Each row is followed by its class number.
[ 482  169   61 -581 -278 -674  402 -226 -316 -696  144  105 -423  -50
 -106  437 -331  399  -48  424  371  125   62  241 -309   -4  147 -175
 -479  141  108 -192  -75  108  553 -157  224   72] : 7
[-287 -244  233 -319   11 -276  -41  184 -159  152 -327  898   47  230
   23 -300  111 -216  267  350 -333  357 -468  224  341 -490  151  335
 -296  237  -57  326  329 -547  365 -417   71   38] : 9
[ 751   84  -11 -814    5 -650  358 -438  -68 -429  171  134 -207   54
   54  457 -478  377  161  259  638   30 -155  129 -378   20  257  -60
 -542   76  227 -376  -65   -1  533   22  128   17] : 7
[-381 -161  273 -122 -632 -263  -64  309 -429  195 -245  472  333  101
  152 -114 -341 -134  277  345  229  288 -382  106  257 -593  -38  211
 -326  139  -62  278  177 -405  286 -308   35 -482] : 6
[-156  -13  199 -228 -263 -394 -106  115 -366 -176 -336  731  142  263
   94 -156 -372 -215  371  309  -45  123 -312  159    9 -442  -10  405
 -372  205 -106  140  346 -412  335 -249  -18 -351] : 7
[ 571   20   43 -667 -315 -515  527 -170 -250 -383  213  333 -385   20
   62  204  -53  183 -105  219  148  183  -35   13 -120  -59   57 -275
 -189 -128  352  -65   72 -125  383  -39  189 -112] : 10
[-242 -164  214  -39 -374 -144  -45  227 -395  -49 -132  482  202  134
  141   19 -268 -274  335  196 -148  165 -221  -57   73 -257 -330  184
 -384  149 -248  213  359 -275  277 -198  290 -452] : 2
[-265 -166   79  -98 -327 -167   39  273 -310  129 -165  665  220   83
  164 -404   13  -36  265   31  -94  100 -217   55  298 -268 -371  207
 -145  -42   -3  214  305 -316  390 -196  156 -148] : 8
[-110  206  211 -330 -356 -194  327  311 -459  -96 -282  899 -106   41
  116  -87 -273 -411  237  299 -197   67 -202  168  -84 -382  134  264
 -305   30  230  616   34 -393  -38 -281   22 -494] : 0
[-427 -190  137 -128 -240 -273 -148  215 -300  216 -411  452  193  427
   43 -172 -214   31  285  239 -153  283 -375  189  241 -528  -66  167
 -384  -50 -429  233  318 -432  546 -405   95 -283] : 11
[-158   95  130 -196 -426  -44  -94  485 -173  201  -42  575  479  179
  282   48 -360  148  294  289  171  127 -396  121  144 -510 -205  305
 -383 -116  -83  219  228 -237  339  -94  106 -479] : 8
[ 502  -51  -19 -613 -246 -460  313 -519 -192 -223  260  427 -148 -120
 -148  448 -471  537   87  373  286  122 -192   68 -290  -99  -53 -243
 -471 -198  -66 -194  159 -125  499  -18  109   17] : 9
[-183  105  -98 -170 -481 -248   65  378 -124   81 -334  576   70  236
  176 -409   16   36  403   61 -101  399 -449  214  232 -340   85  412
 -149   52  -33  494  130 -439  521 -491  -17 -447] : 1
[ 657  -41   41 -578 -233 -529  343 -492  -75 -519  269  167 -163 -170
   -7  339 -106  377  -98  178  221   46   42  125 -223  141   25 -204
 -320   61  -31 -385   85  108  695   10  408  -30] : 7
[-312   50  140 -106 -400 -232   19  274 -400  -80 -358  837  189  170
  167 -190 -205 -174  326  159 -145  249 -501  168  140 -522  144  321
 -246  -84  -54  359  234 -374  157 -309  186 -434] : 4
[ 576    2 -144 -486 -246 -534  289 -363  -26 -396  470    8 -190  -26
   66  432 -123  793  -43  185  278  197  -77  -20  -45  103  -75 -255
 -584  -77 -132 -406  109   -1  702  -89  316  121] : 6
[ 687   60   29 -759 -154 -453  467 -516 -120 -639  365  489 -454  -65
  -39  270 -100  146  -46  254  -12  138   31   87  -77  243  343 -283
 -448   89  245 -169  157 -176  412   -8  270  195] : 3
[-305   21  216 -318 -430 -238  -64  195 -289  -75 -254  796   -4   -2
   56 -105 -475 -146  354  285  189  246 -299  241   33 -428  -13  279
 -324  158   63  490  155 -392  289 -291  -65 -487] : 8
[ 580   79   26 -718  -14 -415  597 -440  -66 -453  150  559 -243    3
   52  363 -181   81   22  171   86   57 -231   89 -361   88  186 -173
 -400 -124  283   30 -120  150  412  147  358   70] : 9
[ 393   -4    7 -559 -329 -380  280 -309 -354 -398  449  234 -389  -63
   59  411 -403  521 -121  430  300   99  163   -9 -161 -146 -256 -156
 -522   18    6 -243  206  -37  402   50  251   -4] : 8
[-118   78  218 -355 -252 -194  155  319 -259  -99 -204  793   37  128
  197 -146 -160  -84  306  377    3  249 -498  151   81 -586  155  144
 -167 -107   78  439  -29 -370  263 -326  336 -328] : 9
[ 544   62  -28 -736 -128 -696  278 -432 -166 -174  126  146 -157  160
 -117  423 -176  427  -75  281  516  217 -242   -2  -70  -94  326 -201
 -408 -211   35 -357   72   61  677  -14  130    0] : 2
[-313 -166    8   49 -371 -190 -167  387 -338  210 -252  535   79  308
   43 -154 -120  209  285  183 -110  281 -399  144  431 -466 -203   82
 -375   93 -248  172  285 -452  360 -251  219 -192] : 9
[ 643  150  138 -655   57 -473  305 -485 -136 -574  432  362 -308 -131
  -86  521 -250  329  -77  382  149 -158  294  154 -222  277  -18 -133
 -833   46  151 -417  219   18  376  127   94  134] : 10
[ 581   83  -59 -751 -100 -452  379 -327  -90 -391  157  192 -390  118
  137  398 -233  419  128  478  148  194 -184   78 -256  -94  380 -125
 -512 -120  249 -208  114 -169  445   -7  227   51] : 9
[ 775  218   63 -779   47 -520  453 -278  -45 -251  297   81 -288   11
   45  731   98  282 -117  505  107   84  106  125 -188   20  459 -169
 -798   74  358 -301  -45   13  369  117  201  153] : 2
[ 515  -23   69 -657  -42 -554  362 -312   67 -422  207  174 -268  -19
  -25  393 -248  380  -34  324  377  186   80  108 -108   85  216 -132
 -417 -180  135 -261  -25  -40  669 -135  230    2] : 11
[-376 -245  136 -109 -185 -491   55  262 -150  270 -493  667  199  230
  -59 -105 -206 -140  363  117   59  238 -528  323  152 -536   63  287
 -249   19 -130  491   86 -547  347 -355   60 -212] : 5
[ 492  208 -138 -390 -499 -381  396 -262 -269 -384  238  122 -355  -32
   25  272 -319  588  -82  234  384  195  182  113  -91  123 -231 -246
 -540 -175  157  -46  -75  103  590  -43   77 -100] : 9
[ 474  134  180 -731 -341 -556  362 -570 -268 -616  296  238 -358  -23
   39  729 -499  213  -82  400  362  128 -141  213 -350  -59  301 -309
 -680   63  249 -234   -3   52  425  177  131  -25] : 8
[ 804  -12  150 -889  115 -644  504 -450  -98 -389  270  220 -281   58
   14  512 -156  385  -14  475  397   46 -186  -37 -342  -39  238 -315
 -473  -30  214 -385  -37  -48  462   83  282   13] : 2
[ 510   52  -51 -617 -320 -305  214 -446 -157 -499  440  233 -175  -58
   30  665 -573  279  -14  261  428  112   91  -15 -177  106   48 -226
 -776 -135   49 -396  127  -49  456   37  264  -32] : 1
[-151   95  116 -284 -453 -142  -63  269 -436  -23 -332  609  158  110
  182 -206 -465 -169  407  134   64  150 -241  200   42 -319  127  244
 -340   54   37  237  146 -230  310 -326  105 -360] : 1
[-189 -195  132 -336 -337 -462 -118  246 -123  283 -588  503  204  276
   62 -144 -213 -118  398  119   19  345 -370  118  233 -537  174  258
 -367  210   -9  265   94 -574  479 -293  -45 -206] : 6
[ 641   82 -103 -448 -354 -574  457 -348 -110 -464  243  187 -423 -111
   -8  352    7  759   -8  283   30  180  -50    1 -117  100  129 -433
 -369 -239   95 -197   59 -140  522  -32  327    0] : 8
[-124  -25   15 -447 -303 -354  -42  117 -174 -132 -529  799  105  425
  191 -262 -471 -308  473   44  133  225 -628  339  -90 -369  494  205
 -201   12  193  316  114 -262  431 -180   29 -414] : 8
[ 866  250 -115 -534 -155 -472  353 -250  -24 -251  285  117 -382   86
   31  549   61  530   55  541   62  185 -154   93  -48  -89  153 -144
 -680  129  146 -154    8 -220  404  -40  249  108] : 3
[-274 -260  212 -346 -277 -322   91  141 -227   48 -348  795  104  412
   69 -170 -131 -314  217  199 -272  425 -578   32  157 -404   94  140
 -259  181 -103  346  243 -372  443 -276   47 -286] : 2
[ 537   65  171 -725 -160 -618  313 -427 -132 -367  289  301 -163   89
  -87  364 -323  245 -196  290  493  -61  231  119 -166  104   39 -195
 -561 -136   99 -255  115  127  563  177   85 -109] : 5
[ -11   52  205 -383 -403 -340   61  413 -279  303 -342  561  293  199
  176   -1 -350 -266  412  481   62  117 -333   55  -23 -526  193  351
 -363  238  201  387   87 -340  210 -185 -131 -445] : 0
[ 548  130  113 -857  150 -578  401 -385 -144 -377  195  158 -324  -53
  109  484   12  185 -259  200  441  -17   44  319 -255  -33  227  -59
 -550  191  357 -315 -108  183  555   83  177  115] : 8
[ 449 -203  198 -764  -15 -515  314 -398  -42 -261  245  133  -76   80
  152  506 -423  322   68  448  493  271  -53   19 -221 -217  215 -198
 -676 -151  113 -327  -11 -167  494 -130  191   39] : 8
[ -31  -34  219 -275 -326 -319  117  400  -78  -25 -356  547  251  218
  188  124 -207  -44  387  299 -105  229 -604  161  -89 -445   75  147
 -425   77    5  270   61 -339  272 -304  119 -393] : 0
[-262 -273  130 -228 -388 -148  154  307  -67  352 -282  663  553  131
   47 -399 -191 -100  467   21  200  189 -526   71  364 -333   -9  129
  -73 -305  -68  337   55 -519  432 -283  201 -246] : 6
[ 843  331  -31 -661 -117 -730  495 -188 -157 -469  241  183 -462  -71
  -36  681  -17  549  -99  445  242  149  -18   63 -381  -78  147 -170
 -566  -83  278 -245  -55   30  397 -105  134  -58] : 5
[-404 -300  145   79 -481 -383  -63  278 -403   22 -331  659  149  178
   83 -470  -75 -164  349  148 -264  229 -217   63  268 -334 -225  221
 -180  294 -168  420  410 -453  310 -330   62 -381] : 10
[ 651  -41  -43 -814 -344 -505  302 -295  140 -121   35  210 -348   13
  -33  408 -262  462  -57  258  192  184   32   30  -47   64  314 -395
 -410 -200  328 -207  -48 -130  685  106  180   88] : 2
[-462 -182   83  -59 -427 -227    2  297 -358  164 -469  671  191  221
   75 -357 -189   11  402  273 -121  507 -393   -9  263 -602 -133  316
 -213  -95 -183  367  164 -458  435 -473   56 -314] : 0
[ 285 -164  155 -648  -82 -562  519 -359 -302 -414  201  294 -309   -1
 -186  174  -19  430 -101  333  126  232   32   30    1   62   33 -323
 -378  -63   70 -320  114 -119  595  -70  145  286] : 9
[ 638  -41 -115 -612 -192 -505  291 -574   41 -177  247  166  -90    3
  -81  547 -345  523  114  258  320   97 -185   53 -167  107   90 -214
 -699  -39  -32 -336   59 -110  624   57  120   85] : 4
[-137  -34  122 -347 -183 -405  160  344 -354  -76 -250  485   42  203
   90 -180  -82  -52  379  255  -56  111 -253  117   57 -333  334  237
 -239   58   37   91  249 -416  206 -293  166 -322] : 4
[-296  -95  174 -108 -416 -114   34  317 -504  -83 -317  722   74  196
  232 -294 -379  -94  388  385  -12  321 -483  137   59 -615 -210  208
 -225  -41  -28  478  229 -406  148 -396  188 -391] : 10
[ 523  -63   16 -574  -95 -593  252 -415   65 -136  343  103   40   36
 -162  540  -15  539 -255  268  439   35  -10  162   22   90  -41 -222
 -547  -48  -64 -442   67  253  842  249  269  212] : 5
[-268 -107   49 -334 -310   -9  141  485 -277  298 -250  591    3  309
  250 -441  -77   57  245  254  -83  357 -187  112  340 -405  -93  139
 -275 -114  142  528  186 -435  280 -317   67 -200] : 4
[-169 -103   47 -179 -323 -428  -44   65 -138   45 -283  689  180   46
 -144   78 -382   26  349   97  -55  168 -313  174   67 -167  204  201
 -529   36 -221  161  292 -368  317 -375  -38 -282] : 7
[-550 -373  168   75 -525 -370 -274  164 -353   38 -299  685  116  324
    0 -334 -366  -82  280  211  -27  404 -210  135  447 -477 -270  201
 -391  223 -270  293  412 -521  401 -339   -5 -236] : 3
[ 652   63  101 -373  -49 -381  388 -454  -43 -406  710  412   31   25
  318  539 -465  331  -95  503  565   42 -179   10 -197   18 -230   -5
 -590 -398  225 -221   62  304  382  119  272  -24] : 0
[-133  111  -66   30 -470 -315   55  219 -263    1 -378  888  216   68
   54 -170  -37 -238  454  -13 -281  107 -555  172  185 -294  201  360
 -193  -39   45  345  246 -536  174 -252   96 -355] : 1
[-153  -60   66 -136 -161 -236   80   63 -239  173 -275  464   -8  320
   66  -84 -125   40  230  226  -61  197 -347  175  101 -262 -220  252
 -551  185 -177  227  103  -79  426 -263   42 -343] : 11
[ 396 -305  187 -762   40 -396  369 -428  -87 -214  242  115 -140 -207
  -76  409 -140  413 -112  251   51  197  232  -43  -38   94  124 -231
 -545  -46 -105 -619  141 -213  666 -204  256  223] : 0
[ 340 -118   10 -140 -595 -360  248 -405 -290 -522  338  496 -504 -190
  -22  448 -466  401 -106  301  -96  311  158   18   25  187 -189 -313
 -690  104   52  -29  257 -208  276  -56  166  -18] : 5
[-530 -267  152 -133 -637 -172   51  366 -252  122 -218  685  263   46
   46 -447 -166  -35  219  -71  -45  352 -241  208  445 -298  -13   72
  -69 -117  -93  358  258 -432  416 -443   61 -283] : 11
[ 382 -146 -148 -121 -433 -696  275 -366   67 -353  223  350  -61 -137
 -173  290 -146  699   56   34  204  183  -28   30   39  245 -298 -252
 -512 -256  -79  -83  244 -213  551  -85   25   75] : 9
[ 537  148 -116 -656 -373 -480  389 -371 -122 -435  179   72 -318   -8
    6  600 -319  183   31  213  451  211 -102  160 -242  -60  212 -192
 -575 -128  227 -137  -98  -83  491  -49  194  -37] : 0
[ 511  224  -89 -854 -126 -397  382 -336 -274 -273  261  450 -245   48
   -1  122 -156  382 -144  179  138   79  118   77  -28   22  290    5
 -369 -155  168 -316  187    0  564   39   62  118] : 4
[-452   46  -94  -60 -520   59  -59  467 -515  269 -153  421   49  226
  186 -286 -334  381  217  321  -16  296   -9   91  331 -436 -353  149
 -440 -243 -141  382  292 -413  407 -287   -5 -335] : 6
[ 573  145 -224 -593 -197 -381  238 -210   75  -40  232  141 -222   31
 -161  605  131  517   39  316  -24  304 -201  110   19  -61   95  -43
 -635   18  -22 -295  169 -208  664  -84   71  142] : 9
[-303  -81  -15 -292 -205 -158 -126  188 -197  255 -293  788   51  349
  229 -425 -239  125  350  149 -107  239 -533  201  316 -471   35  332
 -231   33  -64  404  369 -484  410 -189   42 -158] : 7
[ 696  177  -29 -719 -288 -654  492 -483  -12 -541  417  543 -252  -65
 -101  640 -570  258    7  168  338   -8  -67   38 -480  205  253 -274
 -474 -264  175   22   29  102  363  165  135 -221] : 2
[ 844  104    2 -830  -17 -503  410 -446   23 -380  262  282  -59    7
   57  539 -515  420  114  361  445  126 -138  -13 -362   55  409 -218
 -526 -206  106 -252 -132   73  578  -12  293   20] : 0
[-253  -33  137 -100  -70 -332  -81  350 -206  214 -277  656   52  333
  189  -61 -116 -179  422  338   31  324 -402  211  269 -651   28  466
 -498   80   92  364  138 -566  190 -322   47 -211] : 5
[ -65   71  102 -247 -417 -374   92  183 -284  -20 -432  737  178  274
  297 -144 -153 -112  284  201    8  250 -718  198   26 -594  249  318
 -198  112  164  308   66 -234  269 -157   98 -406] : 8
[ 541   37  -40 -492 -257 -333  299 -357 -463 -500  371  212 -343 -286
  -10  207  -76  281    8   25   -4   17  399   40  -87  376  -14 -254
 -556  249   90 -395  320 -112  346  -76  190  -18] : 4
[ 438   32 -190 -258 -528 -413  358 -248  -70 -226  350  464 -289 -224
  -53  199  143  217  -57   -9   76  282 -169  188  231  129   15 -148
 -377   40  184  207  116 -200  340 -192  203  113] : 6
[ 665 -138   47 -534 -367 -516  378 -510  -16 -380  241  182   66  -18
  167  442 -487  461  -25  281  452  256 -216  -72 -248  -28  -75 -213
 -475  -56   -6 -273 -126   96  715   -9  285  -78] : 6
[ -68  129   -7  -68 -503 -319  161  383 -368  -67 -244  811   -6  290
  160 -237 -105   69  271  344 -315  253 -500   39   69 -433  -12  137
 -126 -136  -28  606  316 -367  154 -305  126 -491] : 3
[ 622  110 -100 -648 -108 -573  402 -431   17 -225  179  -10 -214  102
   57  484  103  635  -53  361  104  205 -243    0  -70  -13  177 -187
 -636  -90   33 -302   12  -60  723    0  213  229] : 6
[ 834   57  -46 -490 -353 -381  277 -378  -96 -480  397  151 -296 -121
   78  551 -235  479  -64  401  203  107   59   78 -203   35 -223 -295
 -611  160    7 -202   67 -118  537    5  373   40] : 5
[ 548 -113   61 -627 -325 -661  340 -476  -33 -650  421  321 -329  -61
  -84  564 -431  492  -86  318  302  287  -30  -35 -283  104   86 -291
 -490 -137  -27 -245  246  -15  489  -29  209 -140] : 6
[ 530  216  -16 -614 -207 -554  368 -439 -176 -553  143  357 -399   82
  -10  437 -157   91  -49  279  136  368    7   69 -119   10  430  -80
 -645  -26  191 -113  -74    5  504 -165  158   -1] : 2
[ 625   85  -54 -609 -304 -539  487 -404 -216 -416  242   76 -419   14
  -33  471 -149  320  -16  472  143  -66  -90   87 -336  159  120 -413
 -522   39  168  -16   66   32  453  150  294    1] : 6
